Below are the code and all the weights of a small trained network. Each question names an input and a target symbol and asks about switching units off, where a switched-off unit gives its printed mean instead of its output.

import numpy as np


def w(rows, s, z=0):
    codes = np.array(rows[::2]) - 128.0
    scale = np.full(codes.shape[1], s)
    scale[-1] = z or s
    return codes * scale


def f(y):
    return np.maximum(y, 0)


def softmax(a):
    e = np.exp(a - a.max(-1, keepdims=True))
    return e / e.sum(-1, keepdims=True)


def log_softmax(a):
    a = a - a.max(-1, keepdims=True)
    return a - np.log(np.exp(a).sum(-1, keepdims=True))


def net(x, mask):
    ids = ['ΔΛΞΣαβγεζηθμτφ'.index(c) for c in x.split()]
    T = len(ids)
    res = E[ids] + P[:T]
    u = 0
    for l in range(2):
        r = res
        for j in range(3):
            rows = slice(3 * j, 3 * j + 3)
            q, k, v = (r @ M[l][rows].T for M in (Q, K, V))
            z = softmax(np.where(np.tri(T) > 0, q @ k.T / 3**0.5, -1e9)) @ v
            o = O[l][rows]
            res = res + np.where(mask[u + j], z, o[:, -1]) @ o[:, :-1]
        u += 3
        y = f(res @ A[l][:, :-1].T + A[l][:, -1])
        res = res + np.where(mask[u : u + 4], y, B[l][:, -1]) @ B[l][:, :-1]
        u += 4
    return log_softmax(res[-1] @ U[:, :-1].T + U[:, -1])


Q, K, V, O, A, B = {}, {}, {}, {}, {}, {}
E = w([
[136,129,89,108,116,148,118,160,136,159,174],'Δ',
[130,111,29,118,118,118,139,142,106,129,135],'Λ',
[87,105,102,159,163,155,156,235,80,162,113],'Ξ',
[128,199,58,132,136,105,91,142,118,126,188],'Σ',
[110,163,94,172,135,99,102,134,74,162,188],'α',
[111,162,70,142,164,113,121,154,162,155,129],'β',
[186,139,176,88,112,116,62,204,36,80,96],'γ',
[152,126,74,170,148,94,184,143,128,176,149],'ε',
[183,161,120,110,130,97,82,121,147,128,4],'ζ',
[128,113,236,162,177,99,171,169,81,165,151],'η',
[228,132,158,85,139,100,185,168,156,111,151],'θ',
[78,79,163,59,182,106,184,136,94,110,201],'μ',
[208,173,176,106,87,73,86,83,107,115,213],'τ',
[124,132,69,96,186,25,174,85,101,62,136],'φ',
],0.012)
P = w([
[74,209,112,143,100,198,160,168,135,146,100],'0',
[114,188,116,170,133,202,132,160,148,110,124],'1',
[140,184,120,140,153,198,139,137,123,146,119],'2',
[103,183,120,120,107,121,143,180,145,149,118],'3',
[139,134,122,162,146,146,105,169,182,99,140],'4',
[175,147,123,113,183,154,118,116,127,170,138],'5',
[139,155,125,87,147,82,125,160,142,174,128],'6',
[175,84,126,145,178,110,74,158,205,97,157],'7',
[212,98,133,101,225,126,90,98,154,157,156],'8',
[154,118,134,56,163,21,115,162,158,183,141],'9',
[173,51,127,116,180,35,64,163,224,97,173],'10',
[251,64,132,66,254,97,71,77,150,182,164],'11',
],0.0079)
Q[0] = w([
[157,128,124,114,174,110,123,155,135,97,110],'L0H1',
[144,205,105,75,169,78,136,166,113,159,122],'L0H1',
[163,177,81,162,208,96,108,180,157,144,153],'L0H1',
[143,143,142,129,140,136,129,134,142,111,113],'L0H2',
[159,130,95,129,147,124,128,187,126,157,151],'L0H2',
[118,96,147,142,82,148,167,104,132,118,109],'L0H2',
[201,36,111,189,247,144,37,141,161,72,160],'L0H3',
[97,124,123,22,72,28,122,171,114,254,121],'L0H3',
[70,75,142,194,52,35,98,218,238,43,140],'L0H3',
],0.026)
K[0] = w([
[133,119,132,103,140,95,136,124,124,151,139],'L0H1',
[160,78,135,133,156,83,102,122,166,112,147],'L0H1',
[162,113,113,84,151,79,84,148,122,147,125],'L0H1',
[126,118,135,127,129,121,122,114,142,137,128],'L0H2',
[141,140,134,126,171,94,127,152,104,113,133],'L0H2',
[93,135,136,117,102,170,162,98,139,108,121],'L0H2',
[174,123,99,49,195,89,101,132,74,229,138],'L0H3',
[133,41,126,205,135,104,58,149,197,50,157],'L0H3',
[191,125,116,158,217,253,108,61,91,90,140],'L0H3',
],0.03)
V[0] = w([
[142,139,117,94,88,114,195,86,154,80,171],'L0H1',
[159,145,159,80,105,132,141,95,172,95,82],'L0H1',
[87,133,175,138,149,140,105,115,204,197,134],'L0H1',
[128,197,127,148,159,136,167,150,158,125,126],'L0H2',
[191,180,164,147,143,76,183,116,89,58,96],'L0H2',
[164,95,80,129,152,115,85,154,123,133,128],'L0H2',
[156,220,194,140,166,172,75,113,232,125,83],'L0H3',
[167,138,132,201,162,47,212,145,120,142,48],'L0H3',
[176,56,250,126,84,194,165,119,86,199,105],'L0H3',
],0.012)
O[0] = w([
[124,222,172,141,208,140,158,101,133,118,116,147],'L0H1',
[200,156,87,52,202,174,69,130,159,123,118,149],'L0H1',
[162,65,125,102,97,182,150,111,172,136,184,87],'L0H1',
[124,147,100,111,154,132,100,167,157,180,185,205],'L0H2',
[87,227,174,149,198,54,84,173,104,117,97,203],'L0H2',
[103,112,162,107,110,68,138,126,148,174,112,194],'L0H2',
[241,46,79,141,205,194,105,81,24,148,135,144],'L0H3',
[117,93,67,170,94,12,147,239,40,100,115,217],'L0H3',
[115,219,138,26,124,93,201,103,23,254,89,1],'L0H3',
],0.0065,0.0062)
A[0] = w([
[85,91,208,137,135,155,187,128,65,66,192,94],'L0N1',
[46,128,49,118,68,112,143,52,91,37,104,75],'L0N2',
[131,97,241,178,112,155,177,94,100,143,81,112],'L0N3',
[25,104,180,233,2,161,78,12,23,135,115,2],'L0N4',
],0.0096,0.0042)
B[0] = w([
[109,129,74,102,153,125,68,155,129,175,196,248],'L0N1',
[164,64,132,158,122,162,75,99,89,168,125,182],'L0N2',
[121,152,141,129,123,147,70,120,177,146,155,153],'L0N3',
[232,104,2,90,184,92,150,195,23,137,170,157],'L0N4',
],0.0074,0.0014)
Q[1] = w([
[136,152,135,154,201,100,107,135,145,146,162],'L1H1',
[122,96,128,106,125,121,108,112,149,162,131],'L1H1',
[114,98,191,94,4,181,204,13,23,49,46],'L1H1',
[98,161,163,130,80,131,148,171,192,94,112],'L1H2',
[161,156,94,137,103,93,134,206,142,93,144],'L1H2',
[160,50,142,245,185,151,70,153,162,18,154],'L1H2',
[77,95,181,79,86,181,209,72,84,90,121],'L1H3',
[139,164,148,98,225,134,158,145,150,105,146],'L1H3',
[152,130,105,119,128,135,146,128,143,186,89],'L1H3',
],0.019)
K[1] = w([
[115,107,142,89,161,74,126,102,127,99,125],'L1H1',
[148,155,117,120,132,148,135,130,120,114,101],'L1H1',
[35,136,52,169,109,233,148,173,106,178,177],'L1H1',
[15,94,80,118,170,157,126,97,94,101,124],'L1H2',
[115,64,150,131,184,121,189,148,163,151,61],'L1H2',
[162,168,6,194,110,55,141,21,191,157,84],'L1H2',
[93,190,80,161,69,244,123,159,73,89,110],'L1H3',
[128,120,128,81,98,84,119,57,102,55,172],'L1H3',
[147,123,182,112,126,152,141,173,117,113,150],'L1H3',
],0.018)
V[1] = w([
[170,103,220,116,117,190,158,217,118,130,79],'L1H1',
[155,163,163,120,73,112,29,97,84,99,128],'L1H1',
[131,146,173,111,133,126,129,137,92,110,252],'L1H1',
[176,136,225,98,93,102,94,129,87,96,209],'L1H2',
[166,181,65,201,70,66,85,23,141,156,137],'L1H2',
[204,169,86,99,133,116,201,145,172,90,168],'L1H2',
[146,112,210,206,184,161,196,200,140,172,77],'L1H3',
[229,154,190,125,89,100,130,147,141,117,140],'L1H3',
[166,139,36,143,112,126,180,108,188,132,66],'L1H3',
],0.016)
O[1] = w([
[127,49,242,120,193,165,165,206,126,132,72,82],'L1H1',
[133,145,165,82,10,202,62,188,102,151,138,254],'L1H1',
[202,130,177,72,53,87,191,75,110,34,138,135],'L1H1',
[181,157,147,253,97,171,157,183,120,117,53,66],'L1H2',
[54,204,78,96,118,197,135,174,61,74,185,138],'L1H2',
[154,170,132,132,161,120,179,148,188,138,194,251],'L1H2',
[186,134,158,216,147,132,203,194,120,76,115,161],'L1H3',
[116,169,92,99,175,239,166,175,123,114,134,214],'L1H3',
[117,153,69,173,53,163,74,126,92,73,113,57],'L1H3',
],0.0075,0.0072)
A[1] = w([
[6,82,67,126,74,176,153,47,170,106,75,3],'L1N1',
[12,119,176,141,93,165,143,124,254,56,129,62],'L1N2',
[43,78,101,168,124,140,227,28,116,132,122,83],'L1N3',
[140,124,154,116,109,158,143,44,90,89,11,113],'L1N4',
],0.013,0.0049)
B[1] = w([
[250,183,224,41,87,96,50,179,172,105,104,161],'L1N1',
[170,152,213,220,106,106,130,74,47,173,178,254],'L1N2',
[43,114,103,125,136,254,167,106,84,73,6,188],'L1N3',
[75,128,134,150,112,179,69,196,146,181,178,155],'L1N4',
],0.0083,0.0081)
U = w([
[145,104,150,140,113,131,124,97,213,144,109,128],'Δ',
[154,121,161,118,111,77,122,174,7,154,81,36],'Λ',
[216,42,57,99,178,118,104,126,3,140,148,37],'Ξ',
[156,136,120,101,64,145,159,132,129,148,189,172],'Σ',
[67,173,89,117,115,33,147,204,130,95,152,228],'α',
[185,50,132,176,147,178,71,78,185,76,187,55],'β',
[129,104,106,161,155,138,71,178,133,192,138,121],'γ',
[88,66,116,225,55,83,135,188,148,62,153,182],'ε',
[171,37,70,132,135,152,49,169,173,75,150,134],'ζ',
[193,114,135,143,187,80,170,173,116,137,156,76],'η',
[158,173,113,156,170,170,172,154,119,92,110,91],'θ',
[125,48,137,89,136,78,131,113,151,163,132,252],'μ',
[114,172,138,53,149,194,160,84,132,178,151,167],'τ',
[118,219,150,154,157,37,85,123,59,122,131,52],'φ',
],0.0042,0.0038)

Each question gives the input, a string of symbols that net reads in full, and the target symbol t.
The units are the heads (3 rows each of Q, K, V and O) and the neurons (one row each of A and B). Each row of codes is followed by its name. A weight is (code - 128) times the scale printed after its matrix; where a second scale follows, it is the last column's (O, A, B and U).
mask holds one flag per unit, layer by layer, with each layer's heads first. A switched-off unit (its flag False) gives its mean, the last column of its rows in O or B, instead of its output. The means were averaged over made-up inputs and are rounded, as every weight is.
A unit's drop is (log p(t) with every unit on - log p(t) with that unit switched off) / (log p(t) with every unit on - log p(t) with every unit switched off).
The circuit of an input: a set's keep is (log p(t) with only the set's units on - log p(t) with every unit switched off) / (log p(t) with every unit on - log p(t) with every unit switched off). Starting from the 12 units with the biggest drops (on a tie, the unit counted first), units are removed one at a time, each time the one whose removal leaves the highest keep (on an exact tie, the one counted first), for as long as the keep stays at least 0.8.
units of the circuit, in order: the units of the circuit, biggest drop first
most important unit: the unit with the biggest drop
top k neurons: the k neurons with the biggest drops, biggest first
which heads matter: for each layer, one digit per head in row order, 1 if its drop is at least 0.15 and else 0, layers parted by /
input ε φ θ ε τ θ, target α: which heads matter => 001 / 010
input μ θ τ, target τ: most important unit => L1H3
input ε φ τ φ β τ φ η β, target φ: which heads matter => 001 / 000
input ζ μ ε Ξ, target γ: which heads matter => 100 / 100
input θ Λ τ θ τ β ε Δ Σ Ξ, target Σ: units of the circuit, in order => L1H1, L0H2
input μ τ β, target τ: which heads matter => 000 / 001
input β Σ ε ε Λ φ ζ, target φ: units of the circuit, in order => L0H3, L1N2, L1H2, L0H1
input μ μ φ Σ ε Δ Σ ε Σ θ ζ μ, target η: which heads matter => 101 / 011
input η Ξ θ Ξ γ ε Ξ η Σ ε, target Λ: which heads matter => 011 / 110
input α ζ τ ε φ, target φ: units of the circuit, in order => L1H1, L0H1
input ε τ θ ζ ε ζ Δ φ β Δ μ, target μ: which heads matter => 101 / 001
input θ Λ μ, target μ: which heads matter => 000 / 001
input η Λ Λ φ θ ε Ξ, target η: units of the circuit, in order => L0H3, L1H2, L1H1
input θ ε ε ε ε μ η β ζ ζ Σ Σ, target γ: which heads matter => 000 / 100
input ε ε φ Σ, target α: top neuron => L1N2
input ζ Λ ε ε Λ ε ε ζ ζ Ξ ε, target Ξ: which heads matter => 001 / 000
input γ ζ Λ ε θ Σ φ Δ ζ ε μ φ, target α: units of the circuit, in order => L0H3, L1H1
input τ Δ η ε ζ α τ Σ Ξ Λ ζ, target γ: which heads matter => 000 / 100
input ζ ε Ξ, target Ξ: which heads matter => 001 / 010
input Λ ε ζ α, target γ: units of the circuit, in order => L1H1
input Σ τ ζ ε β Ξ τ ε Ξ, target θ: which heads matter => 101 / 010
input Σ θ θ ζ θ ε ε θ θ Ξ, target θ: which heads matter => 000 / 001
input Λ τ ε τ Λ β μ γ θ ζ θ, target η: units of the circuit, in order => L0H3, L1H2, L0H1
input ε μ φ ε τ θ ε ε, target η: units of the circuit, in order => L0H3, L1H2, L1H1, L0H1
input ε Σ Δ Λ ε ε ε, target ε: units of the circuit, in order => L1H3, L0H3
input ζ ε Δ Ξ τ, target τ: units of the circuit, in order => L1H3, L0H3
input μ ε γ θ ε Σ, target η: top neuron => L1N3
input Σ Σ ζ τ, target Σ: top 2 neurons => L1N2, L1N3
input Λ ζ ε ζ α ε ε ζ η β, target γ: which heads matter => 100 / 100
input ε β ε Σ Ξ Λ Σ η Δ, target β: top 2 neurons => L0N1, L1N2
